Below are the code and all the weights of a small trained network. Each question names an input and a class and asks about switching units off, where a switched-off unit gives its printed mean instead of its output.

import numpy as np


def w(rows, s, z=0):
    codes = np.array(rows[::2]) - 128.0
    scale = np.full(codes.shape[1], s)
    scale[-1] = z or s
    return codes * scale


def f(y):
    return np.maximum(y, 0)


def log_softmax(a):
    a = a - a.max(-1, keepdims=True)
    return a - np.log(np.exp(a).sum(-1, keepdims=True))


def net(x, mask):
    res = np.array(x, float).reshape(1, 5) / 4 @ E
    y = f(res @ A[0][:, :-1].T + A[0][:, -1])
    res = res + np.where(mask, y, B[0][:, -1]) @ B[0][:, :-1]
    return log_softmax(res[-1] @ U[:, :-1].T + U[:, -1])


A, B = {}, {}
E = w([
[193,137,140,155,86,129,147],'x0',
[165,65,252,106,147,125,121],'x1',
[98,84,124,107,64,100,57],'x2',
[142,98,135,149,154,175,86],'x3',
[93,134,92,76,164,84,68],'x4',
],0.017)
A[0] = w([
[254,66,249,93,216,140,151,32],'neuron 0',
[6,213,30,60,178,74,71,218],'neuron 1',
[166,80,251,138,206,119,171,229],'neuron 2',
[54,172,104,192,228,213,195,94],'neuron 3',
[143,113,101,111,101,177,59,133],'neuron 4',
[67,50,153,96,126,108,90,52],'neuron 5',
[138,196,134,102,88,107,217,228],'neuron 6',
[81,41,230,30,179,117,16,252],'neuron 7',
],0.0091,0.0032)
B[0] = w([
[99,103,62,193,154,151,169,228],'neuron 0',
[25,112,45,119,138,143,109,250],'neuron 1',
[98,146,113,211,146,142,172,220],'neuron 2',
[142,129,169,202,159,126,149,191],'neuron 3',
[128,128,105,153,101,133,143,158],'neuron 4',
[138,96,205,83,86,149,146,172],'neuron 5',
[99,65,171,140,162,82,129,182],'neuron 6',
[118,3,151,161,36,36,91,239],'neuron 7',
],0.014,0.021)
U = w([
[229,167,191,155,103,151,167,55],'0',
[113,70,113,170,114,103,135,254],'1',
[155,154,140,109,149,107,86,25],'2',
[93,169,64,35,196,143,104,45],'3',
[167,70,248,87,87,92,104,197],'4',
[212,155,139,119,42,183,105,43],'5',
[170,147,177,200,228,158,188,175],'6',
],0.011,0.0029)

Each question gives the input, the list of numbers given to net, and the class t.
The units are the neurons (one row each of A and B). Each row of codes is followed by its name. A weight is (code - 128) times the scale printed after its matrix; where a second scale follows, it is the last column's (A, B and U).
mask holds one flag per neuron, in row order. A switched-off neuron (its flag False) gives its mean, the last column of its row in B, instead of its output. The means were averaged over made-up inputs and are rounded, as every weight is.
A unit's drop is (log p(t) with every unit on - log p(t) with that unit switched off) / (log p(t) with every unit on - log p(t) with every unit switched off).
The circuit of an input: a set's keep is (log p(t) with only the set's units on - log p(t) with every unit switched off) / (log p(t) with every unit on - log p(t) with every unit switched off). Starting from all 8 units, units are removed one at a time, each time the one whose removal leaves the highest keep (on an exact tie, the one counted first), for as long as the keep stays at least 0.8.
units of the circuit, in order: the units of the circuit, biggest drop first
unit that matters most: the unit with the biggest drop
k most important neurons: the k neurons with the biggest drops, biggest first
drop when u is switched off: that unit's drop, to one decimal
input [2,7,3,2,8], class 4: unit that matters most => neuron 5
input [-2,-3,-3,-2,-2], class 6: 2 most important neurons => [neuron 7; neuron 3]
input [0,1,4,4,-2], class 4: units of the circuit, in order => [neuron 1; neuron 0]
input [8,3,-2,-3,5], class 6: 2 most important neurons => [neuron 7; neuron 1]
input [-4,7,2,-6,5], class 4: 2 most important neurons => [neuron 5; neuron 7]
input [0,-8,-1,-6,0], class 3: 2 most important neurons => [neuron 7; neuron 1]
input [-3,0,5,-1,-1], class 4: 3 most important neurons => [neuron 0; neuron 2; neuron 5]
input [-2,7,7,-2,-1], class 4: 3 most important neurons => [neuron 5; neuron 1; neuron 7]
input [5,-6,-7,7,5], class 6: 2 most important neurons => [neuron 3; neuron 7]
input [-5,4,5,7,6], class 4: 2 most important neurons => [neuron 5; neuron 7]
input [-1,-2,7,6,-1], class 4: 2 most important neurons => [neuron 0; neuron 2]
input [3,1,6,-2,-3], class 4: 2 most important neurons => [neuron 1; neuron 0]
input [-7,-6,8,-2,-5], class 3: drop when neuron 7 is switched off => 0.3
input [-1,-1,3,-8,2], class 3: drop when neuron 7 is switched off => 0.4
input [-5,2,4,-7,1], class 4: unit that matters most => neuron 0
input [0,-7,6,-4,-4], class 3: drop when neuron 1 is switched off => 0.1
